[100 = 0]
[105,112,103,91,111,99,97,111,98,106,104,42,105,97,106,99,98,93,126,91,94]	0
[126,109,180,105,108,110,101,71,107,92,127,91,104,94,81,126,96,115,99,120,126]	6
[63,105,122,112,84,74,79,73,112,98,124,171,96,91,79,105,96,132,89,99,92]	1
[113,105,189,102,100,106,100,88,108,98,116,61,100,95,83,110,96,103,102,127,112]	5
[92,116,155,87,105,94,85,127,117,114,111,95,99,89,117,87,96,87,142,95,82]	2
[82,111,159,107,98,106,86,96,110,104,121,76,103,107,92,108,99,103,105,120,105]	5
[122,121,145,113,96,108,87,91,95,110,132,50,103,117,91,97,99,112,84,127,107]	1
[84,119,107,111,102,97,82,94,99,111,126,98,109,120,95,107,102,113,112,93,98]	3
[180,139,113,119,103,126,96,93,97,90,127,55,112,115,79,113,96,98,104,150,121]	3
[72,96,137,89,91,103,101,106,89,99,94,119,99,99,94,103,100,89,93,119,102]	7
[116,126,132,85,93,98,110,98,89,117,109,76,117,89,98,87,97,108,117,101,95]	0
[89,111,68,108,94,95,94,93,92,101,105,117,107,117,85,106,102,115,107,91,107]	3
[98,109,115,101,103,99,88,113,103,101,107,90,99,110,98,100,100,100,104,107,103]	3
[128,107,112,106,112,116,100,114,111,102,112,200,99,107,109,102,97,86,104,114,103]	0
[67,113,143,111,90,101,91,96,108,119,95,79,111,114,84,105,105,112,145,112,108]	6
[55,100,119,91,87,101,91,113,101,100,114,58,110,111,100,110,101,99,56,101,106]	8
[96,103,159,93,89,76,83,108,132,88,108,108,89,80,85,93,92,101,98,114,90]	8
[117,113,170,105,100,104,96,88,113,92,107,104,102,92,78,112,97,104,134,130,113]	7
[117,110,168,110,97,100,91,84,105,110,130,74,100,98,94,96,95,113,90,120,98]	1
[109,120,156,113,99,108,93,86,118,99,114,59,107,100,76,115,97,111,149,121,111]	8
[126,106,101,112,119,126,111,74,112,110,130,71,117,108,104,125,99,111,111,83,116]	9
[61,102,36,110,100,91,75,104,131,76,100,84,101,99,90,118,97,101,109,90,99]	1
[116,98,146,112,109,99,85,100,116,103,116,51,85,105,105,99,96,102,92,109,95]	0
[121,133,80,101,113,114,88,112,97,113,120,65,114,114,108,99,98,86,137,107,90]	2
[83,93,143,97,92,96,106,91,123,98,104,105,105,85,93,110,97,106,104,97,107]	9
[138,136,165,118,98,101,72,89,140,91,142,37,106,84,77,109,90,108,121,133,100]	5
[125,113,121,101,103,94,80,103,118,81,129,63,97,103,81,113,96,112,90,97,118]	7
[52,97,99,100,115,80,74,103,126,105,117,85,93,86,112,103,95,100,133,65,69]	1
[85,91,106,100,103,92,100,89,99,101,106,76,94,95,105,101,97,103,97,92,92]	2
[102,106,120,94,85,82,100,108,141,87,93,155,100,68,84,91,94,103,107,94,98]	2
[142,104,118,96,93,118,121,111,111,99,91,169,109,94,103,92,97,87,81,122,114]	0
[81,106,161,100,95,81,83,103,136,99,117,113,97,82,93,96,94,108,104,99,91]	2
[78,96,116,82,90,94,100,114,97,93,108,123,102,98,102,102,99,100,59,94,104]	9
[84,122,66,95,93,89,66,136,102,87,122,94,98,114,99,93,99,98,67,102,92]	8

[121,101,157,94,122,94,95,119,102,119,93,91,99,119,101,95,109,100,103,92,98,101,103,86,111,95,104,137,99,110,114,97,97,77,105,85,142,78,102,97,85,99,104,134,110,110,98,113,90,100,85,106,103,94,95,103,104,102,90,73,99,90,114,97,95,87,99,97,86,71,123,92,114,111,96,105,128,105,109,108,96,100,112,90,96,116,108,92,93,103,144,108,105,90,109,97,89]	2
[127,99,118,110,98,103,95,144,97,90,106,105,97,119,99,100,86,111,97,98,111,110,107,89,97,96,96,90,115,114,123,100,110,95,102,97,135,105,122,99,96,96,96,130,129,101,96,89,99,106,66,99,112,94,112,94,107,104,91,102,95,102,120,97,146,98,107,106,92,89,123,127,86,107,102,103,118,102,122,92,121,81,97,95,80,102,119,106,114,90,106,84,79,90,94,90,95]	5
[114,89,140,112,110,99,92,124,119,92,98,100,92,109,104,95,101,97,104,87,121,101,120,90,120,93,106,123,101,86,124,99,105,86,91,98,121,73,89,99,92,100,101,94,91,114,98,103,96,110,95,103,106,87,88,109,107,101,88,82,100,89,74,103,114,90,129,94,105,100,113,82,101,111,102,106,110,104,121,116,74,78,108,104,96,115,100,91,105,107,103,108,91,93,112,103,96]	0
[129,100,50,91,91,96,111,66,84,115,108,104,101,106,107,102,87,101,97,95,95,99,100,102,98,105,95,89,95,152,134,99,106,94,100,115,95,103,122,101,113,101,93,104,117,54,95,106,100,93,85,109,96,112,75,107,100,96,91,113,97,110,125,101,98,110,94,98,103,110,124,166,98,104,103,106,100,99,72,83,124,91,105,100,110,118,103,104,96,101,103,115,97,106,106,97,118]	6
[134,106,39,73,102,94,106,145,69,107,111,98,105,104,108,101,64,100,98,93,98,98,108,115,92,109,97,106,101,125,102,97,118,100,106,114,79,122,118,98,92,97,96,129,127,68,99,111,100,93,64,107,86,111,49,110,114,103,92,153,109,111,121,99,93,110,121,86,88,87,125,74,113,99,103,107,71,105,99,103,123,108,98,101,96,107,89,111,95,101,80,105,102,88,102,100,117]	9
[40,109,179,78,115,104,15,157,130,99,84,83,95,96,97,97,94,105,88,93,102,104,106,103,96,101,102,113,102,91,55,110,101,112,83,95,87,81,95,101,85,96,107,112,123,118,98,113,109,107,80,101,111,97,106,104,96,101,107,119,101,94,88,94,99,89,145,100,112,127,106,67,108,101,106,93,23,113,126,120,110,83,95,103,72,80,86,102,119,103,79,87,95,89,98,99,168]	0
[142,96,16,114,97,105,88,92,124,74,124,125,101,95,101,99,83,103,108,104,143,98,117,102,94,108,93,96,97,79,119,101,107,99,108,112,91,116,103,98,116,98,100,100,87,109,98,106,105,104,99,101,99,99,95,110,105,100,75,111,109,102,69,110,97,117,130,99,102,105,97,0,99,93,105,98,72,103,107,90,79,81,101,107,76,110,86,112,110,94,82,87,89,102,77,107,109]	3
[108,96,73,112,99,102,106,135,102,89,109,96,99,108,98,102,84,106,93,100,88,113,99,85,105,93,104,87,114,90,92,98,121,100,104,97,105,100,98,103,95,98,94,96,131,98,103,82,108,106,85,105,123,99,101,91,104,104,105,94,99,100,87,96,155,93,129,106,99,76,119,124,96,100,102,97,130,99,124,96,112,89,93,97,95,99,117,99,108,96,100,94,91,83,104,90,122]	8
[85,96,189,85,109,102,85,113,119,104,84,91,96,91,98,85,99,100,79,95,132,89,106,76,98,100,102,125,104,120,110,111,88,106,76,104,105,88,91,99,96,100,110,120,97,129,93,109,94,104,85,99,96,92,84,103,103,97,100,108,93,95,104,98,106,96,112,100,114,125,111,162,111,110,100,103,74,108,112,111,88,72,105,98,92,86,97,108,113,103,88,96,95,106,96,104,126]	5
